Below is a small trained network, with its code and all its weights. Each question gives an input and a class and asks what happens when units are switched off, that is, made to give their printed mean instead of their output.

import numpy as np


def w(rows, s, z=0):
    codes = np.array(rows[::2]) - 128.0
    scale = np.full(codes.shape[1], s)
    scale[-1] = z or s
    return codes * scale


def norm(h):
    return h / np.sqrt((h * h).mean(-1, keepdims=True) + 1e-5)


def f(y):
    return y / 2 * (1 + np.tanh(0.7978845608 * (y + 0.044715 * y**3)))


def log_softmax(a):
    a = a - a.max(-1, keepdims=True)
    return a - np.log(np.exp(a).sum(-1, keepdims=True))


def net(x, mask):
    res = np.array(x, float).reshape(1, 7) / 4 @ E
    u = 0
    for l in range(4):
        y = f(norm(res) @ A[l][:, :-1].T + A[l][:, -1])
        res = res + np.where(mask[u : u + 8], y, B[l][:, -1]) @ B[l][:, :-1]
        u += 8
    return log_softmax(norm(res)[-1] @ U[:, :-1].T + U[:, -1])


A, B = {}, {}
E = w([
[164,116,172,119,47,153,128,1,144],'x0',
[126,148,131,146,126,140,125,128,119],'x1',
[216,91,117,203,175,95,241,108,169],'x2',
[155,123,135,107,150,140,116,128,142],'x3',
[100,133,128,146,104,118,142,131,117],'x4',
[173,183,74,69,150,100,199,124,80],'x5',
[127,132,123,140,128,133,126,124,119],'x6',
],0.0065)
A[0] = w([
[165,121,155,204,136,122,207,53,199,3],'L0N1',
[136,113,198,99,47,138,20,125,70,64],'L0N2',
[90,139,95,100,155,112,17,227,72,166],'L0N3',
[135,136,98,237,208,139,88,159,157,118],'L0N4',
[148,110,88,212,193,87,158,199,135,56],'L0N5',
[85,169,82,3,132,150,94,128,12,42],'L0N6',
[120,215,100,124,166,141,166,139,94,202],'L0N7',
[50,152,60,92,156,98,80,186,116,149],'L0N8',
],0.0058,0.0017)
B[0] = w([
[174,125,126,114,106,93,27,251,88,225],'L0N1',
[39,118,14,122,102,158,94,117,226,230],'L0N2',
[254,142,169,212,48,200,95,123,79,253],'L0N3',
[18,86,188,101,54,95,172,124,208,202],'L0N4',
[46,177,134,18,184,135,151,115,132,238],'L0N5',
[125,179,189,116,194,41,105,124,105,236],'L0N6',
[177,108,92,74,115,119,171,87,194,189],'L0N7',
[241,111,114,179,88,91,148,162,175,217],'L0N8',
],0.0054,0.0045)
A[1] = w([
[107,203,101,53,138,122,116,42,27,94],'L1N1',
[132,190,175,87,91,168,72,178,110,106],'L1N2',
[102,145,150,145,110,107,193,184,123,74],'L1N3',
[149,109,152,199,109,253,123,157,103,40],'L1N4',
[89,180,115,82,86,129,94,16,89,88],'L1N5',
[169,169,142,109,75,137,151,128,113,51],'L1N6',
[22,44,177,158,165,197,165,196,176,2],'L1N7',
[94,205,70,88,236,194,182,123,103,31],'L1N8',
],0.006,0.0016)
B[1] = w([
[76,148,250,121,161,60,152,253,169,228],'L1N1',
[122,68,122,157,199,89,212,85,111,206],'L1N2',
[159,97,155,110,210,150,83,38,208,177],'L1N3',
[170,59,98,205,173,132,103,95,117,185],'L1N4',
[149,192,212,69,251,37,145,110,231,239],'L1N5',
[153,113,94,158,146,72,166,141,11,162],'L1N6',
[148,185,218,14,193,8,120,182,101,254],'L1N7',
[80,42,65,204,121,177,117,92,201,191],'L1N8',
],0.006,0.0029)
A[2] = w([
[160,189,168,134,123,156,84,89,88,176],'L2N1',
[3,83,121,123,182,170,122,115,133,55],'L2N2',
[170,198,107,116,129,110,123,128,12,49],'L2N3',
[138,114,181,138,12,105,152,142,138,206],'L2N4',
[80,119,45,145,161,104,251,77,173,20],'L2N5',
[143,132,195,68,153,104,182,61,97,81],'L2N6',
[168,21,176,223,125,147,90,176,121,4],'L2N7',
[123,102,225,129,95,166,172,106,134,121],'L2N8',
],0.007,0.002)
B[2] = w([
[59,21,89,94,85,161,211,194,170,163],'L2N1',
[211,182,158,147,69,141,156,88,121,172],'L2N2',
[170,208,128,98,146,148,192,132,89,175],'L2N3',
[204,115,50,181,153,145,110,145,92,200],'L2N4',
[191,79,131,110,191,254,90,126,135,221],'L2N5',
[92,164,176,179,104,66,108,201,101,213],'L2N6',
[108,87,61,197,194,74,41,171,146,252],'L2N7',
[155,130,79,162,157,54,69,173,110,140],'L2N8',
],0.0065,0.0036)
A[3] = w([
[138,68,47,195,121,132,123,213,155,45],'L3N1',
[11,125,48,143,101,126,130,69,177,139],'L3N2',
[108,162,188,126,78,105,61,24,77,147],'L3N3',
[52,107,130,103,81,119,25,48,230,47],'L3N4',
[206,154,101,170,179,78,130,194,73,5],'L3N5',
[197,156,196,123,123,174,196,99,83,67],'L3N6',
[160,55,206,121,143,85,69,100,175,109],'L3N7',
[198,110,94,130,104,106,255,145,18,66],'L3N8',
],0.0067,0.0023)
B[3] = w([
[49,75,188,156,232,90,11,96,126,227],'L3N1',
[247,100,148,95,82,130,211,95,138,160],'L3N2',
[101,56,199,75,238,166,125,71,210,166],'L3N3',
[81,73,127,146,32,193,210,35,67,240],'L3N4',
[68,146,44,115,3,195,188,32,57,253],'L3N5',
[144,152,21,171,58,102,67,143,77,156],'L3N6',
[93,195,116,193,112,137,136,134,102,238],'L3N7',
[185,204,126,36,25,204,107,190,99,209],'L3N8',
],0.0062,0.0043)
U = w([
[73,36,83,251,127,79,38,163,96,154],'0',
[42,186,230,68,195,3,197,193,213,161],'1',
[207,198,51,79,25,177,194,188,47,184],'2',
[202,81,67,52,215,230,219,194,202,4],'3',
[58,66,185,105,22,179,209,36,180,95],'4',
],0.0074,0.0032)

Each question gives the input, the list of numbers given to net, and the class t.
The units are the neurons (one row each of A and B). Each row of codes is followed by its name. A weight is (code - 128) times the scale printed after its matrix; where a second scale follows, it is the last column's (A, B and U).
mask holds one flag per neuron, layer by layer. A switched-off neuron (its flag False) gives its mean, the last column of its row in B, instead of its output. The means were averaged over made-up inputs and are rounded, as every weight is.
A unit's drop is (log p(t) with every unit on - log p(t) with that unit switched off) / (log p(t) with every unit on - log p(t) with every unit switched off).
The circuit of an input: a set's keep is (log p(t) with only the set's units on - log p(t) with every unit switched off) / (log p(t) with every unit on - log p(t) with every unit switched off). Starting from the 12 units with the biggest drops (on a tie, the unit counted first), units are removed one at a time, each time the one whose removal leaves the highest keep (on an exact tie, the one counted first), for as long as the keep stays at least 0.8.
circuit, biggest first: the units of the circuit, biggest drop first
unit that matters most: the unit with the biggest drop
top k neurons: the k neurons with the biggest drops, biggest first
top k neurons in layer l: the k neurons of layer l with the biggest drops, biggest first
drop of u: that unit's drop, to one decimal
input [-3,7,2,-2,1,7,-6], class 3: circuit, biggest first -> L1N8, L2N5
input [-6,4,0,-4,-8,2,2], class 2: unit that matters most -> L0N3
input [-6,2,4,0,6,1,-3], class 3: circuit, biggest first -> L2N5, L1N8, L0N5
input [6,-7,7,-3,7,0,1], class 0: circuit, biggest first -> L2N7, L0N1
input [1,-1,-2,3,-2,-5,-6], class 4: top 2 neurons -> L0N2, L0N1
input [0,-4,-5,-7,-4,1,-6], class 2: top 2 neurons in layer 0 -> L0N8, L0N6
input [-7,5,-1,5,-1,1,-7], class 2: top 4 neurons -> L0N3, L1N8, L0N5, L0N2
input [6,2,7,-2,-4,-1,8], class 0: top 2 neurons -> L2N7, L3N1
input [0,8,-5,0,-7,0,-7], class 0: top 3 neurons -> L0N3, L0N5, L0N2
input [7,1,-6,1,5,3,0], class 1: top 2 neurons -> L1N5, L1N1
input [5,3,7,2,-2,0,1], class 0: top 3 neurons -> L2N7, L1N7, L3N1
input [-3,7,8,-2,3,-1,6], class 1: top 2 neurons -> L0N4, L1N7
input [-7,3,-8,5,-5,1,2], class 2: top 2 neurons -> L2N3, L0N6
input [4,-1,0,5,-7,2,-5], class 1: top 2 neurons -> L0N3, L0N8
input [-6,3,1,-7,3,4,6], class 3: unit that matters most -> L0N5
input [-2,-4,-6,2,5,2,6], class 2: top 2 neurons -> L0N6, L2N3
input [-6,-5,-1,8,4,1,-2], class 2: top 2 neurons in layer 0 -> L0N3, L0N5
input [-6,1,4,1,5,1,2], class 3: top 2 neurons in layer 0 -> L0N5, L0N7
input [-8,3,-2,-8,-6,3,-3], class 2: drop of L0N3 -> 0.9
input [-5,6,2,0,1,7,6], class 3: top neuron -> L1N8
